In the rows, 128 means zero.
[108  87 167 106 130 155 158 107 125 137  98 113 125 118 157 133 160 118
 123 140 169 127 101 109 127 132 137 153 164  94 119 126 129 109 132 106
  85]  J_503
[127 172 130 187 136 110 106 154 115  76 146  94 110 161  83  95 106 111
 117 123 132 103 101 229 116 105 117 108  75 156 164 143 116 123  88 109
 178]  J_503
[134  88 116  92 109 133 137 108 131 127  90 145 162  83 186 136 120 109
 116 145 119 126 123  19 137 155 139 134 171 122 114 121 135 127 162 140
 119]  J_54
[135 188 151 171 134 105 119 166 121 103 153 102 133 152  88 129 145 116
 141 117 123 106 101 225 122 108 101 126  99 154 149 130 116 120  90 101
 180]  J_91
[156 166 112 130 143 113 124 129 124 113 129 135 155 116 143 126 134 128
 128 106  97 120 116  77 132 152  91 132 141 154 113 119 115 120 142 138
 133]  J_91
[125  73  86 122 133 133 140  86 123 101 113 181 157  68 183 142  96 118
 120 158 106 150 127   4 123 148 158 129 177 101 133 148 144 129 167 123
  87]  J_503
[118  86  93 102 107 145 120  83 129 138 100 156 148 118 172 129 101 156
 146 149 123 130 152  16 149 156 149 103 171 146 121 142 131 135 173 160
 109]  J_693
[115 130 108 130  87 122 103  87 126 127 138 114 124 146 154  91  75 131
 137 118 136 120 155 129 142 149 148 105 168 158 166 170 102 106 109 197
  52]  J_91
[159 153 143 129 144 100 132 164 128 113 132 100 139 137 138  97 171 108
  96 102 106  96  86 132 133 146  64 167 105 158 107 100 102  88 115 114
 215]  J_693
[135 136 119 134 122 120 135 111 134 115 140 112 127 132 143 102 105 105
 124 128 126  97 133 163 137 148 125 126 145 153 156 141 111 116 113 126
 132]  J_138
[107 125 116 134 117 132 121  95 119 130 114 143 117 145 142 128 118 149
 150 128 128 124 136  90 138 131 154  93 158 135 136 171 145 140 148 125
 133]  J_292
[146 135 131 133 146 116 143 146 126  97 133 174 158  95 132 152 132 132
 138 134 118 128 114  70 112 132 116 124 133 125 127 140 156 139 155  87
 143]  J_349
[122 138 143 151 135 116 106 152 128 117 159  85 108 149 107 124 117 119
 121 131 116 100  89 193 123 120 115 107  83 134 130 151 131  88  95 102
 188]  J_205
[141  89  92  89 119 143 154  81 143 131 112 176 158  75 183 137 111 115
 138 148 114 145 165  12 141 166 142 138 207 121 119 128 132 142 182 135
  64]  J_138
[134 114 138 111 107 118 139 135 133 117  98 122 161  98 154 109 142  89
 101 128 138 114 126 111 134 143 115 156 144 137 128  97 116 124 124 136
 139]  J_54
[114 136 160 139 131 110 148 134 117 109 108 111 141 132 128 126 175  95
 135 136 133  82  85 172 126 107 138 157 133 127 162 122 132 141 102  61
 218]  J_292
[136 104 123 117 123 126 139 125 127 116 133 163 133 100 163 145 106 139
 119 139 130 136 113  55 111 136 133 110 147 116 121 178 157 112 157 103
 121]  J_349
[152 165 130 138 152 103 133 174 125 106 163 124 121 129 114 117 124 127
 109 108 107 121  92 127 105 136  74 126 100 146 110 138 138  96 136 103
 147]  J_349
[121 139  91 131 117 148  91  95 142 103 110 167 156 117 116 147  83 146
 162 142 110 134 187  56 137 138 141  80 140 147 128 134 149 179 149 151
 101]  J_205
[134 176  85 195 138 109  90 141 115  74 165 129 104 157  96 101  60 133
 114 115  99 136 112 167 120 119 122  75  82 155 159 182 129 114 112 132
 140]  J_503
[119 126 127 117 111 120 150 107 129 128 105 135 164 107 142  98 161  89
 122 111 139 126 164 125 133 127 139 179 163 126 158  88 120 156 108 130
  96]  J_292
[142 127 101 131 148 123 128 123 122  88 120 149 155 105 142 127 129 120
 112 130  99 124 120  65 124 141 115 132 140 130 119 116 132 132 144 122
 132]  J_503
[114 124 132 128  88 101 129 119 124 121 120  96 149 122 146  65 110 101
 104 121 136  77 139 171 128 127 129 155 143 147 173 107  89 122 100 163
 150]  J_116
[ 96 114 122 152  79 135 109 126 133 121 137 113 107 145 104 124  91 126
 139 154 154 142 144 204 129 105 158  85 122 131 174 168 139 125  92 143
  89]  J_54
[ 88 157 143 168 129 146 130 138 150 127 159 137  90 160  54 175 135 158
 190 143 149 193 141 194 124 102 123  84 119 108 116 159 164 135 135 103
  77]  J_926
[116 139 112 151 113 124 103 124 128 119 128 121 124 142  97 114 114 118
 142 123 134 112 160 192 125 117 127 107 113 139 156 119 129 147 101 142
 139]  J_210
[143 158 153 129 163 103 137 157 131 117 147  90 106 141 115 101 148 100
  95 110 124 110  83 174 119 151  87 169 122 131 110 120 109  86 108  89
 160]  J_275
[121 115 138 123  85 110 124 131 133 111 113  92 147 119 149  76 114  74
  95 124 154  99 138 182 135 131 134 153 135 152 166 106  99 116  85 161
 126]  J_54
[147 126  84 118 127 122 117 105 126 118 102 171 140 102 158 132 107 122
 128 124  92 116 140  22 135 149 120 118 158 138 117 127 129 139 155 150
 141]  J_210
[134 127  86 126 124 133 128  99 144 114 142 158 135 111 137 136  91 132
 147 144 102 150 159  80 130 155 126  98 171 136 129 155 142 138 162 132
  77]  J_138
[123 136 140 118 134 121 144 141 131 137 121 129 145 110 131 124 147 125
 123 129 110 113 113 103 125 128  93 156 136 126 113 100 118 128 148 116
 153]  J_116
[ 95 146 114 145  87 138 105 102 131 133 118 127 112 151 113 100  75 159
 152 132 147 125 163 145 134 118 139  84 139 149 163 161 116 150 134 169
  93]  J_116
[154 130 134  88 112 100 142 129 129 109 114 139 183  99 173  73 133  88
  98 100 139  84 153  74 130 158 119 185 161 157 143  82  96 135 122 167
 105]  J_349
[116 162 135 159 153 145 128 141 125  91 118 150 146 136  78 158 148 134
 161 147 134 132 125 156 123 100 126 115 113 125 139 110 147 176 127  84
 132]  J_503
[121 144 103 136 130 122 131 124 130 119 137 142 116 145 133 157 121 152
 151 135 103 129 125  73 136 139 128  99 150 137 100 149 139 115 148 133
 154]  J_926
[135 137 143 126 137 126 135 163 130 135 133 105 121 127 115 135 162 125
 100 112 126 144 100 149 127 135  71 136 105 125  91 107 131  90 120 119
 130]  J_54
[119 138 108 149 125 107 124 121 124 113 141 126 129 123 122 101 121 110
 126 119 117 143 128 137 121 125 124 131 129 134 149 139 133 130 127 118
 123]  J_292
[141 172 105 152 134 124 107 148 115  93 139 169 127 151 106 147  94 174
 159 132 113 113 130  82 123 125 123  63 118 165 132 175 151 147 150 120
 153]  J_349
[135 130 161  99 158 152 141 140 154 141 132 129 145 100 107 157 185 116
 128 121 119 167 117  79 123 142  71 162 128  97  64  92 148 116 151 102
  67]  J_205
[125 110 156  96 115 130 134 122 134 130 110  98 145 119 150 120 146  99
 109 127 130  90 113 117 135 138 119 161 141 123 125 107 116 100  99 123
 141]  J_205
[125  67  69  97 102 142 143  62 137 139 136 158 129  95 191 126  72 129
 131 155 104 146 157  30 140 171 160 105 212 122 140 172 134 105 164 160
  30]  J_138
[154 184 149 115 178 110 131 168 134 118 138  96 130 143  81 101 178 105
 105  91 120 115 121 164 124 158  55 186 113 146  81  56 104 123 122 113
 143]  J_275
[131  98 131  84 144 124 156 104 135 131 108 122 144  96 161 120 144  98
 104 138 127 110 121  75 124 168 126 181 184 111 109  99 122 117 139 106
 114]  J_275
[110 105 120 116 111 116 149 112 128 140 136 101 116 138 170 130 134 126
 129 142 129 100 108 111 136 141 148 128 167 123 123 142 121  82 121 136
 149]  J_926
[119 132 170 112 116 148 126 132 137 138  91 131 153 130  79 138 192 106
 154 113 172 117 188 192 135 105 115 164 124 121 127  48 121 184 103 138
 113]  J_210
[134 142 134 134 131 110 141 140 130 127 123 137 136 103 135 120 125 126
 117 128 101 121  98  88 120 128  95 138 130 129 115 127 122 119 159 111
 169]  J_116
[105 109 147 109 123 153 123 116 145 138 129 117 125 125 107 155 135 134
 135 139 136 147 134 133 125 124 117 119 128 103 107 129 151 117 123 115
  82]  J_205
[116 152 136 132 137 126 125 124 116 127 112 118 120 156 122 121 153 136
 142 113 130 105 115 130 138 127 120 120 133 149 125 128 129 142 131 113
 168]  J_292
[105 119 138 114 107 153 111 118 123 152 117  94  91 176 111 118 139 131
 148 119 149 100 141 177 140 126 128 115 138 137 134 127 119 122  93 162
 102]  J_210
[132 133 100 145 143 143 122 104 122  93 100 199 140 109 150 161  98 153
 141 144 112 152 120  14 134 136 145  87 153 123 120 176 150 151 175 110
 125]  J_503
[120  91 144 114 108 119 143 130 133 152 139  83  95 124 145  93 147  81
  85 110 143 121 106 199 117 126 102 166 136 104 133 125 114  64  81 132
 104]  J_210
[147 150 124 112 112 107 128 128 125  96 112 138 170 116 153  75 120 108
 117 101 153  79 166 108 131 145 121 152 145 171 157  95 100 153 116 164
 121]  J_349
[131 175 145 154 131 115 123 175 124 107 163 117 128 158  70 112 138 133
 135 110 145 117 133 220 113 109 100 119  87 148 150 124 134 131  96 113
 121]  J_349
[128 146 136 136 118 113 126 124 138 111 138 110 153 111 128 116 130  95
 136 125 128 125 134 164 117 130 115 152 142 137 151 111 119 133 109 130
 101]  J_91
[121  99 153  92 112 121 156 120 134 151 110 107 138  99 164  93 150 108
  96 118 134 113 114  99 128 145  96 181 163 113 116 101 102  98 141 143
 113]  J_116
[139 140 156 120 132 110 137 167 134 128 129  90 149 121  87 102 193  66
 105  98 125 106 136 221 117 119  73 200 103 127 127  32 108 128  78 126
 142]  J_210
[115 139 154 146 132 104 151 153 126 120 152  78  98 158 128 137 156 114
 126 137 128  90  65 194 124 119 119 135 122 125 123 145 125  73  97  85
 217]  J_926
[129 146 125 119 127 140 121 115 131 134 125 131 139 129 127 147 130 148
 146 122 122 140 142  98 132 141 104 117 150 140 110 130 129 127 142 141
  85]  J_91
[134 149 145 132 141 132 142 149 151 113 116 153 178 103  86 150 183 118
 148 137 129 159 141 131 122 117  85 157 116 122 116  75 146 168 147  81
 138]  J_693
[107 140 132 112 122 129 142 133 146 143 150  80 105 156 103 116 160 115
 135 109 136 141 144 174 127 139  94 153 142 127  99  84 121 110 107 159
  73]  J_926
[129 109  80 111 122 143 109  98 125 151 126 151 105 126 141 127  94 154
 134 116 110 153 153  36 138 155 112  96 156 129  97 146 131 109 168 185
  56]  J_210
[ 87 146  93 154 101 134 112 114 135 132 163 101  86 187  96 117  93 148
 166 134 132 139 162 182 136 130 151  79 139 150 144 159 132 122 103 176
  73]  J_926
[122 116 108 131 134 142 110 117 128 134 126 153 103 133 123 162 111 143
 156 143 100 138 112  79 127 132 128  87 139 117 112 167 156 127 156 118
 132]  J_210
[106 106 139 132  91 108 135 116 122 131 121  97 127 121 161  85  99 106
 108 141 138  82 101 158 125 121 145 143 141 130 175 149 102 105 108 130
 171]  J_116
[104 108 135 122 107 147 116 116 125 151 118 104  90 160 115 128 132 132
 150 133 150 110 129 168 132 120 133 108 139 123 135 142 129 118 110 142
 114]  J_210
[152 127  92 115 127 112 116 105 112 114 120 146 160 109 193 125  99 138
 124 122  88 100 125  10 143 168 125 116 175 167 114 142 109 106 158 168
 143]  J_91
[137 116 128 111 122 100 121 139 127 122 149  70 133 126 157  83 123  90
  72 109 107  81 103 153 128 148 102 156 117 141 124 111 101  60  83 144
 161]  J_205
[135 127 109  93 131 138 118 116 131 134  90 152 148 119 137 132 142 124
 148 114 110 114 159  46 142 153 104 138 164 140 104  82 123 156 155 162
 114]  J_210
[142 168 192 121 150 119 157 188 133 121 142  99 133 136  91 122 197 104
 118 110 154 106  90 203 109 113  69 182  95 129 123  83 124 117  95  75
 142]  J_349
[135 162 103 126 145 119 106 118 128 108 127 120 108 155 118  98  97 138
 123 113 122 107 139 115 135 166 111 116 146 161 114 137 112 128 135 145
 133]  J_275
[138  94 133  90 122 126 137 103 138 116  90 149 190  69 169 139 138  97
 115 142 119 101 140  40 136 144 138 161 156 115 118  89 129 141 144 116
 152]  J_205
[132 137 153 149 140 132 125 168 124 134 142 103  92 147 112 152 142 138
 113 129 121 141  71 153 123 128  89 102  87 126  93 161 146  77 125  95
 172]  J_54
[109 142 152 156  98 134 116 148 142 114 126 119 126 134  79 128 121 105
 141 142 162 151 141 214 124 104 130 116 102 127 157 137 140 149 102 116
 110]  J_54
[122  73  90 110  90 128 126  94 127 138 123 131 123 102 190 114  77 127
  94 136 121 143 130  55 136 157 145 100 167 124 127 172 133  77 141 174
  71]  J_54
[163 165 150 125 149 104 148 166 136 110 154  86 143 132 101  98 183  83
 108  99 112  97 124 209 130 144  60 181 117 150 123  64  98 106  98 112
 153]  J_138
[ 92 117 151 105 107 143 156 102 149 150 118 115 123 136 126 137 155 116
 158 138 165 132 154 138 137 133 144 153 171 109 120 104 127 136 124 140
  74]  J_926
[128 131 189 110 146 132 148 147 121 158 137  62 120 149 143 132 191 116
 116 106 138  99  74 179 128 143  83 171 130 125 104 107 110  67  94 108
 139]  J_91
[147 130 118 114 129 110 125 132 124 118 108 120 142 115 139 102 143  91
 113 111 112  86 124 110 131 142 101 158 134 143 121  87 109 128 123 142
 174]  J_210
